Here is a tiny trained network, its code and every weight. The questions are about switching its units off for an input and a target symbol, where a switched-off unit gives its printed mean instead of its output.

import numpy as np


def w(rows, s, z=0):
    codes = np.array(rows[::2]) - 128.0
    scale = np.full(codes.shape[1], s)
    scale[-1] = z or s
    return codes * scale


def f(y):
    return y / 2 * (1 + np.tanh(0.7978845608 * (y + 0.044715 * y**3)))


def softmax(a):
    e = np.exp(a - a.max(-1, keepdims=True))
    return e / e.sum(-1, keepdims=True)


def log_softmax(a):
    a = a - a.max(-1, keepdims=True)
    return a - np.log(np.exp(a).sum(-1, keepdims=True))


def net(x, mask):
    ids = ['ΔΠβημψ'.index(c) for c in x.split()]
    T = len(ids)
    res = E[ids] + P[:T]
    r = res
    for j in range(3):
        rows = slice(2 * j, 2 * j + 2)
        q, k, v = (r @ M[0][rows].T for M in (Q, K, V))
        z = softmax(np.where(np.tri(T) > 0, q @ k.T / 2**0.5, -1e9)) @ v
        o = O[0][rows]
        res = res + np.where(mask[j], z, o[:, -1]) @ o[:, :-1]
    y = f(res @ A[0][:, :-1].T + A[0][:, -1])
    res = res + np.where(mask[3:27], y, B[0][:, -1]) @ B[0][:, :-1]
    return log_softmax(res[-1] @ U[:, :-1].T + U[:, -1])


Q, K, V, O, A, B = {}, {}, {}, {}, {}, {}
E = w([
[170,40,151,137],'Δ',
[247,80,241,108],'Π',
[120,41,151,179],'β',
[185,173,102,144],'η',
[191,115,120,139],'μ',
[137,134,108,192],'ψ',
],0.015)
P = w([
[187,54,6,63],'0',
[215,171,104,115],'1',
[198,160,118,127],'2',
[184,154,128,141],'3',
[182,143,140,148],'4',
[170,138,137,166],'5',
[165,139,145,177],'6',
[170,136,148,173],'7',
[162,147,143,183],'8',
[165,137,147,180],'9',
],0.012)
Q[0] = w([
[92,106,166,76],'h0',
[73,147,153,5],'h0',
[35,130,142,70],'h1',
[154,92,124,244],'h1',
[232,57,128,197],'h2',
[164,115,125,110],'h2',
],0.015)
K[0] = w([
[117,214,154,135],'h0',
[87,214,187,218],'h0',
[8,241,207,59],'h1',
[119,83,105,121],'h1',
[108,68,17,94],'h2',
[118,2,95,87],'h2',
],0.0098)
V[0] = w([
[80,74,98,144],'h0',
[186,73,53,48],'h0',
[192,136,221,30],'h1',
[37,195,175,182],'h1',
[121,1,247,164],'h2',
[131,229,127,110],'h2',
],0.0089)
O[0] = w([
[138,31,17,125,136],'h0',
[87,137,162,68,241],'h0',
[51,113,183,109,136],'h1',
[146,150,109,169,4],'h1',
[86,13,133,169,132],'h2',
[99,255,187,101,74],'h2',
],0.01,0.019)
A[0] = w([
[125,194,139,104,85],'n0',
[168,102,73,179,143],'n1',
[124,235,142,69,78],'n2',
[168,86,121,183,179],'n3',
[173,98,183,169,128],'n4',
[77,94,171,56,102],'n5',
[81,78,124,56,144],'n6',
[245,103,96,121,55],'n7',
[150,145,29,178,83],'n8',
[105,154,53,78,130],'n9',
[110,104,114,91,96],'n10',
[83,167,232,110,86],'n11',
[173,174,103,47,251],'n12',
[130,129,76,65,115],'n13',
[22,142,126,138,151],'n14',
[91,110,146,78,118],'n15',
[98,167,197,168,135],'n16',
[109,148,220,80,87],'n17',
[170,51,72,178,206],'n18',
[171,207,105,133,254],'n19',
[97,120,111,135,193],'n20',
[197,61,158,168,105],'n21',
[158,138,149,129,170],'n22',
[59,77,124,59,138],'n23',
],0.011,0.0087)
B[0] = w([
[140,171,2,149,138],'n0',
[96,160,130,189,160],'n1',
[156,172,38,106,155],'n2',
[79,173,147,77,179],'n3',
[61,171,137,142,177],'n4',
[128,165,128,172,242],'n5',
[179,166,122,125,255],'n6',
[116,88,14,122,186],'n7',
[164,118,108,109,132],'n8',
[66,163,194,137,138],'n9',
[129,167,89,157,166],'n10',
[101,139,109,126,193],'n11',
[161,29,205,140,208],'n12',
[117,87,137,220,152],'n13',
[159,117,85,84,150],'n14',
[178,153,69,125,193],'n15',
[103,189,139,107,145],'n16',
[124,188,119,156,211],'n17',
[91,151,149,65,230],'n18',
[60,150,204,5,169],'n19',
[171,139,171,98,149],'n20',
[87,155,111,119,215],'n21',
[93,86,151,149,152],'n22',
[161,164,110,106,252],'n23',
],0.0083,0.018)
U = w([
[3,178,33,105,2],'Δ',
[173,167,37,37,156],'Π',
[116,250,39,186,100],'β',
[38,229,166,55,181],'η',
[194,162,112,159,102],'μ',
[49,127,159,114,210],'ψ',
],0.007,0.0048)

Each question gives the input, a string of symbols that net reads in full, and the target symbol t.
The units are the heads (2 rows each of Q, K, V and O) and the neurons (one row each of A and B). Each row of codes is followed by its name. A weight is (code - 128) times the scale printed after its matrix; where a second scale follows, it is the last column's (O, A, B and U).
mask holds one flag per unit, heads first, then neurons. A switched-off unit (its flag False) gives its mean, the last column of its rows in O or B, instead of its output. The means were averaged over made-up inputs and are rounded, as every weight is.
A unit's drop is (log p(t) with every unit on - log p(t) with that unit switched off) / (log p(t) with every unit on - log p(t) with every unit switched off).
The circuit of an input: a set's keep is (log p(t) with only the set's units on - log p(t) with every unit switched off) / (log p(t) with every unit on - log p(t) with every unit switched off). Starting from the 12 units with the biggest drops (on a tie, the unit counted first), units are removed one at a time, each time the one whose removal leaves the highest keep (on an exact tie, the one counted first), for as long as the keep stays at least 0.8.
circuit, biggest first: the units of the circuit, biggest drop first
top k neurons: the k neurons with the biggest drops, biggest first
heads that matter: for each layer, one digit per head in row order, 1 if its drop is at least 0.15 and else 0, layers parted by /
drop when u is switched off: that unit's drop, to one decimal
input β Π ψ Π ψ Δ, target Δ: circuit, biggest first => (h2, n21, n12)
input β Δ Π Π β Π Π Δ Π η, target Δ: circuit, biggest first => (h2, h0, n1, n12)
input ψ Π β η Π Π, target ψ: heads that matter => 010
input Π Π ψ ψ β ψ Δ ψ, target β: circuit, biggest first => (n19, n12)
input ψ Π β, target ψ: heads that matter => 011
input ψ η β Π Δ, target ψ: heads that matter => 111
input Π ψ Π μ, target β: heads that matter => 110
input β Π Π Π ψ η Π Δ ψ, target Δ: heads that matter => 111
input β β μ, target Δ: top neuron => (n1)
input Δ ψ μ ψ ψ Π Π Π β, target Π: heads that matter => 110
input Π ψ Δ η Π β Π ψ Π Δ, target β: heads that matter => 110
input β Π ψ, target Δ: top 2 neurons => (n1, n12)
input Δ Π ψ, target Π: heads that matter => 111
input Π Π Π Π η, target β: top neuron => (n5)
input ψ μ β ψ ψ Δ ψ, target ψ: top 2 neurons => (n23, n6)
input μ β β Π, target μ: drop when n12 is switched off => 0.2
input Π ψ Π Δ Π Π Π μ Π β, target β: drop when n5 is switched off => 0.4
input Δ Δ η ψ, target Π: drop when n23 is switched off => 0.1
